In the rows, zero is written as 128.
Each row of numbers stands for one element and depends on some of the facts below. Use the named rows to name the rest.

Some rows with their names:
(468): [139  97 130 127 136 122 125 113 123 131 139 126 127 121 120 126 131 128
  89 140 137 123 123 128 125 106 145 130 136 112 128 117 116 114]
(958): [141 143 131 129 129 138 134 134 131 128 126 123 138 137 131 137 120 128
 148 117 120 135 129 133 149 137 143 126 117 125 126 135 136 129]
(521): [110  81 126 142 116 119 131 115 125 147 132 123 143 122 130 130 132 118
 150 111 115 154 120 142 124 155 148 120 129 154 133 106 139 161]
(165): [113 120 124 139 139 127 124  97 128 135 145 124 134 120 124 124 139 118
 110 131 147 137 113 139 113 129 165 130 130 147 135  96 127 138]
(960): [140 140 129 123 124 138 135 132 135 133 126 135 135 132 133 140 120 127
 130 120 116 124 135 127 148 133 139 125 119 125 125 135 132 115]
(947): [109 239 119 138 134 143 124 141 136 127 115 147 129 148 151 117 139 121
 135 120 135 118 130 118 135 156  98 133 130 152 131  99 137 117]
(1084): [112 107 127 127 122 110 120 127 123 133 124 133 119 123 123 121 129 130
 131 124 132 131 124 120 109 141  96 128 143 135 129 129 125 144]
(79): [117 100 124 130 113 114 132 129 112 133 121 130 123 111 130 130 122 129
 151 124 107 135 129 123 116 131 105 120 136 135 127 134 127 152]
(771): [148 140 124 136 124 132 143 117 102 134 128 137 134 120 137 132 121 119
  82 150 110 118 126 124 142 106 157 122 139 118 119  98 118 125]
(612): [113 232 116 137 133 147 119 143 144 122 121 139 129 149 146 116 145 125
 153 116 137 118 132 124 126 151  79 137 120 154 135 105 138 122]
(708): [121 139 128 122 126 133 138 129 135 124 126 138 127 124 129 140 110 130
 150 121 123 130 136 121 120 130 131 123 120 130 120 147 135 127]
(571): [102 208 110 145 141 140 119 120 130 119 125 136 125 108 153 103 155 124
 138 132 132 122 125 120 126 124 106 141 130 145 141 100 127 130]
(900): [137  80 133 125 134 122 121 106 128 129 144 117 127 122 113 128 132 127
  96 144 141 130 118 132 123 109 158 129 132 117 130 122 120 129]
(842): [155  79 147 112 126 124 123 163 160 135 135 105 123 176 100 147 105 127
  90 153 132 122 111 128 135 128 159 120 125  97 124 134 129 129]
(602): [ 99 149 119 136 124 116 120 130 121 131 118 138 118 115 133 111 142 128
 145 123 130 135 127 120 106 147  87 130 145 155 133 122 131 151]
(1015): [136 151 126 123 128 135 122 132 148 132 128 127 123 135 124 130 132 131
 115 128 134 131 122 124 140 141 142 138 137 141 134 145 135 119]
(340): [100 187 116 144 125 125 117 134 119 130 116 141 126 121 153 103 160 128
 150 114 129 126 133 122 129 152  60 135 137 149 142 100 130 134]

Some facts about the elements:
Σ: comes just before; Θ: belongs to class; β: uses
Σ (each to the one after it):
(145) Σ (706) Σ (282)
(171) Σ (602) Σ (1024) Σ (900) Σ (309)
(247) Σ (165) Σ (163)
(275) Σ (842)
(340) Σ (1084) Σ (45)
(47) Σ (757)
(571) Σ (354) Σ (143) Σ (477) Σ (504)
(612) Σ (800) Σ (116) Σ (39)
(739) Σ (601) Σ (468) Σ (825)
(744) Σ (103) Σ (338) Σ (1009) Σ (719)
(915) Σ (476) Σ (547) Σ (75) Σ (371)
(947) Σ (728) Σ (356)
(955) Σ (653)
(971) Σ (1018) Σ (1015) Σ (888) Σ (46)
(988) Σ (25) Σ (449) Σ (587)
[(1003),(1017),(1018),(1024),(1067),(1127),(143),(146),(152),(165),(238),(25),(263),(292),(309),(338),(401),(468),(477),(541),(571),(575),(587),(706),(719),(728),(75),(771),(778),(846),(900),(971)] Θ b
[(1009),(1015),(1043),(1051),(1072),(1073),(1079),(1120),(116),(129),(133),(145),(163),(171),(247),(275),(354),(356),(371),(39),(449),(45),(46),(47),(476),(488),(504),(546),(547),(592),(601),(612),(653),(708),(739),(742),(744),(757),(800),(825),(842),(854),(888),(90),(915),(947),(955),(958),(960),(988)] Θ a
(1009) β: (275)
(1015) β: (263),(602)
(1017) β: (971),(739)
(1024) β: (762)
(1028) β: (1120)
(1043) β: (771),(1107),(915)
(1051) β: (238)
(1067) β: (477)
(1072) β: (592)
(1079) β: (825)
(1081) β: (356),(45)
(1107) β: (338)
(1120) β: (145)
(1127) β: (771),(547)
(116) β: (208)
(133) β: (356)
(143) β: (521),(1017)
(144) β: (354),(1002)
(145) β: (712)
(152) β: (171),(521)
(161) β: (275),(739),(1079)
(163) β: (771),(90),(165),(45)
(165) β: (521)
(171) β: (653)
(188) β: (488)
(220) β: (1017),(708)
(338) β: (371)
(340) β: (401)
(354) β: (338),(719)
(356) β: (25)
(371) β: (846),(133)
(39) β: (25)
(401) β: (371)
(449) β: (1003),(971)
(468) β: (547)
(47) β: (521),(735),(602)
(476) β: (1017)
(477) β: (45)
(488) β: (739),(708)
(504) β: (263)
(521) β: (587),(719)
(546) β: (842)
(571) β: (504)
(575) β: (146)
(587) β: (338),(371)
(592) β: (1009)
(601) β: (744)
(612) β: (129),(712)
(659) β: (1017),(955)
(712) β: (331),(825)
(728) β: (331)
(735) β: (171),(338),(778)
(739) β: (75)
(75) β: (587)
(757) β: (292),(955)
(771) β: (146)
(778) β: (1009)
(800) β: (133),(915),(602)
(825) β: (356)
(842) β: (825),(1002)
(846) β: (25)
(854) β: (263)
(888) β: (275),(1079),(854)
(90) β: (1024),(133)
(900) β: (129),(47)
(915) β: (338)
(947) β: (146),(842)
(955) β: (1024),(331)
(958) β: (587),(778),(888)
(960) β: (1043),(488),(468)
(971) β: (1107),(238)
(988) β: (1072),(170),(144),(888)

Rows to name:
No name comes twice in this set of rows, the named rows included.
[137  90 119 126 107 117 131 139 114 133 126 128 127 125 124 131 125 128
 163 130 109 128 133 129 103 124  84 120 124 135 127 132 126 151] : (331)
[102 228 118 140 137 145 124 137 132 122 121 140 131 145 146 116 145 123
 149 107 142 125 130 124 131 159  97 138 125 163 133 105 139 122] : (171)
[124 102 128 133 113 121 129 143 123 137 124 125 130 126 135 122 124 125
 144 131  99 134 125 127 133 136 112 117 132 117 131 116 128 151] : (144)
[115 122 125 132 141 122 122 112 122 121 135 129 117 116 122 113 129 128
 121 142 142 127 124 123 107 110 128 131 132 132 126 122 121 134] : (706)
[132  85 150 112 126 116 121 169 158 131 126  98 122 171  99 153 117 129
  90 148 137 114 111 136 131 122 165 119 120 104 130 150 126 129] : (825)
[138  27 140 112 118  98 121 128 123 138 135 118 118 130  98 138 118 133
 108 135 133 136 121 126 108 124 130 120 148 117 123 151 123 144] : (282)
[151 112 138 118 136 130 114 129 149 127 133 117 125 153 113 137 118 133
 112 132 141 131 114 127 149 139 138 132 128  97 130 156 128 123] : (888)
[103 163 119 136 144 130 121 113 122 116 130 137 119 114 135 108 138 125
 133 136 139 124 127 121 105 115 110 132 128 143 129 113 123 136] : (1018)
[ 75 169 126 139 146 116 125 119 117 114 120 130 115 103 135 116 143 128
 122 127 146 121 125 127 105 111 139 129 129 141 129 131 120 135] : (25)
[104 230 119 140 146 142 116 124 128 110 118 145 122 140 146 110 127 127
 168 110 148 125 129 115 123 154  69 137 123 139 126 130 133 132] : (275)

Now the same elements, written a new way:
Some elements and their rows:
(778): [166 157  94 121 117 141 138 130 163 114 102 139 104  91  80 156  82 158
 194 119 134 113 108 160 103  88 100 120 128 135 142 169 102  95 133  71
 153 141 114 117 143 152  92 122  96 122 170 101 168 126 142  83 125]
(143): [161 148 111 100 147 120 114 142 145 126 101 158  98  77  82 183  75 144
 178 118 139 132 136 121 133  93 103 132 138 146 129 131 126  90 121  81
 164 155 124 158 148 152  99 110 103 160 144 105 157 110 121  96  91]
(340): [179 150  88 113  99 166  99 137 164 117 104 138  93  82  68 149 119 122
 208 101 203 103 137 112 111 115  85  87 132  84 108 158 106 139 102 107
  84 148 106 143 133 157  99 120  53 112 137 108 152 155 125  96 181]
(25): [158 164 122  95 139 113  99 125 165 110 118 130  91  88  62 146  80 137
 172  92 145 109 131 141 131 105 102  69 156 126 132 145 135 120  95 126
 138 144 120 149 101 140 103 120  76 137 166  87 134 111 135 108 170]
(356): [168 184 106 116 181 119 118 137 122 132 109 179  65 107  55 183  70 135
 159 113 141 122  93 167 134 142 113 103 123 171 137 133 127 102  92 125
 148 153 132 132 153 125 130 107  71 144 167  93 147  76 133 110 146]
(854): [158 163 124  97 122 137 155 143 172 108  92 202  81 106  40 165 116 175
 199 140 170 159 149 153 111 122 103 136 158 167 120 137 105 101  83  93
 120 152 102 123 143 137 129 108  97 117 138 118 150 123 121  98 133]
(587): [128 153 109  96 141 125 123 165 108 148 106 196  92  98  77 221  91 181
 155 128 114 174  87 151 139  99 134 104 167 153 140 126 111  66 153  81
 177 150 155 123 148 154  78 117 113 163 135  97 144  87 155  42  69]
(338): [131 152 102  98 120 149 117 160 132 134 112 182  96  99  79 213 109 160
 172 114 135 165  86 153 132 105 117  74 178 124 120 143 103  88 159  81
 154 144 130 126 133 155  78 115  93 129 132  96 145  97 154  44 108]
(1120): [167 166 119 107 138 139 142 128 140 125 112 178  86  84  70 163 107 139
 196 134 176 124 121 153 108 116 104 123 124 146 112 124 108  99 119  79
 121 162 115 131 135 146 106 102 111 125 136 107 169 117 143 100 126]
(842): [183 161 109 124 144 144 128 118 152 127 109 161  96 101  78 167 130 128
 180 106 169 105 117 147 122 145 138 124 133 153  98 115 114 130 129  98
 115 165 104 127 129 160 114  77  77 103 136 102 157 146 150 130 130]
(900): [145 151 121 107 149 105 132 151 137 147 102 177  91  84  76 183  77 178
 164 137 111 152 106 141 127 112 119 128 135 180 157 120 123  64 138  70
 186 145 142 137 147 136  93 102 123 164 137 110 151  95 140  83  76]
(47): [185 174  90  90 116 156 122 134 160 110  97 136  98  83  51 162 127  98
 209  97 199 125 167 133 103  98  92 128 124  90  75 135 113 149  85 116
  93 194  98 145 143 173  97 108  68 114 164  97 157 137 121 127 168]
(488): [183 157 121 119 151 143 119 119 133 101 112 183 101  90  81 186  76 149
 182 114 186 107 137 149 137 107  97 115 146 156 130 136  98  98 103  95
 117 153 107 151 142 147 135 102 124 132 137 111 164 116 130  91 116]
(739): [191 146  97 113 124 170  98 101 150  93 106 152 118  95  73 178 100 108
 198  94 217  95 159 136 130  93  80 107 145 101  95 151 107 142  94 111
  86 158  83 151 123 168 134 102  75 108 155  98 162 142 121 112 162]
(45): [171 165 142  99 144 102 138 119 140 130 114 165  95  86  52 160  94 160
 160 127 143 126 132 165 115 117 108  89 138 151 141 113 116  87  99 106
 128 172 139 146 116 135  98  96 131 148 151 102 142 110 158 108 126]
(541): [155 155 133  96 130 110 121 130 163 111 119 145  94  77  78 147  89 159
 188 113 139 115 136 141 125 101 116  87 160 137 134 135 121 105 116  98
 140 149 124 144  99 145  92 118 116 140 141  95 143 120 149  97 140]
(116): [172 159 123 110 146 127 137 133 133 134 103 183  96  90  60 183  97 153
 172 126 157 137 117 154 114 119 107 115 128 153 136 127 111  89 114  85
 134 159 126 139 141 140 107  92 112 136 148 108 155 111 142 100 113]

Which element is each row?
No name comes twice in this set of rows, the named rows included.
[177 157 108 106 117 172 123 109 157 114 107 147  95  78  63 144 137 101
 214 119 213 109 135 144  97 113  94 112 122  95  81 127 121 145 119  87
  94 160  84 134 116 163 108  99  60  90 135  92 166 152 134 121 168] : (145)
[185 160 102 107 116 167 118 111 159 106 105 143  96  82  63 152 135 106
 208 111 208 107 139 143 103 113  92 105 123  98  85 132 114 143 108  95
  94 162  87 139 116 167 107 100  67  96 144  93 160 147 132 121 172] : (612)
[147 153 126 101 132 127 125 137 149 137 111 165  87  67  72 156  85 146
 187 149 150 148 106 134 112  97  85 107 124 131 138 127 124  84 135  54
 165 135 124 142 131 134  90 111 105 146 133 108 153 100 129  84 114] : (1024)
[135 169 135 103 174 103 148 155  79 167 109 237  68 103  50 215  72 195
 137 163 112 181  65 183 123 134 113 102 134 190 172 116 114  30 132  74
 180 145 169 124 162 115 102 106 137 172 139 107 143  49 157  49  64] : (371)
[156 149 113 106 121 147 113 128 159 120 110 145  98  73  77 158 107 127
 200 124 165 124 124 129 114 103  99 110 135 112 116 132 125 118 136  74
 144 141 104 140 120 156  95 111  78 122 132  99 157 129 132 103 140] : (728)
[162 158 111 105 132 131 128 143 163 113 112 160  88  81  87 163  93 143
 191 115 147 127 124 136 124 103 100 115 143 147 123 146 110 101 127  81
 154 146 110 138 134 148  97 113  99 134 138 109 161 112 132  93 129] : (1067)
[132 151 152  97 161  65 138 149 120 157 108 182  97  89  68 181  64 214
 133 140  70 155 108 151 131 113 144 111 155 198 180  98 130  38 131  83
 197 155 177 143 127 130  77 105 163 198 137 101 129  86 167  72  41] : (719)
[183 161  89 101 102 182 122 132 162 108 110 157 103  96  68 189 146 107
 192  93 206 131 126 153 117 103  91  72 157  86  77 151  86 139 121 109
  80 172  96 136 128 168  96 101  72  83 146 101 158 136 141  91 176] : (915)
[146 158 160 105 172  73 151 131 103 163 113 205  91  92  54 186  68 215
 130 150  96 153 107 172 121 132 134 107 139 204 181  93 119  30 117  88
 168 164 175 139 132 120  96  89 174 187 139 106 134  84 175  81  55] : (46)
[154 174 102 104 150 127 106 150 148 111 113 159  71  96  78 163  65 135
 186 103 141 122 106 145 137 112 102  98 146 148 135 155 123 109 109 106
 160 130 112 139 139 136 114 127  71 142 164  97 152  84 120  89 154] : (846)
[188 170 115 112 134 144 143 143 162 118 117 179  89  91  79 187 106 142
 176 116 165 127 117 153 126 120 101  96 140 153 119 143  81  92 124  83
 117 171 111 150 146 146 105  84 115 117 140 124 171 110 142  98 135] : (1043)
[168 152  97 100 102 163 109 130 197  97 102 135 102  84  66 152 120 120
 213 100 183 122 152 124 115  98  86 100 150 100  98 157 115 146 109  95
 117 143  82 141 119 158 109 112  50  95 147  98 151 145 109 114 177] : (571)
[172 146 102 126 123 140 116 139 143 124 105 165  92  93  81 160  80 171
 190 119 168 100 121 123 122 120 111 112 135 142 143 148 100  98 112  95
 117 139 125 131 151 152 110 121  94 143 131 115 156 141 140  80 119] : (161)
[172 163 116 102 112 170 118 103 147 112 114 146  90  59  59 141 127  90
 216 136 227 116 136 141  94 100  65  96 108  75  88 129 120 137 110  74
  93 152  89 143 112 154 104 106  79  99 132  93 168 134 122 113 181] : (955)

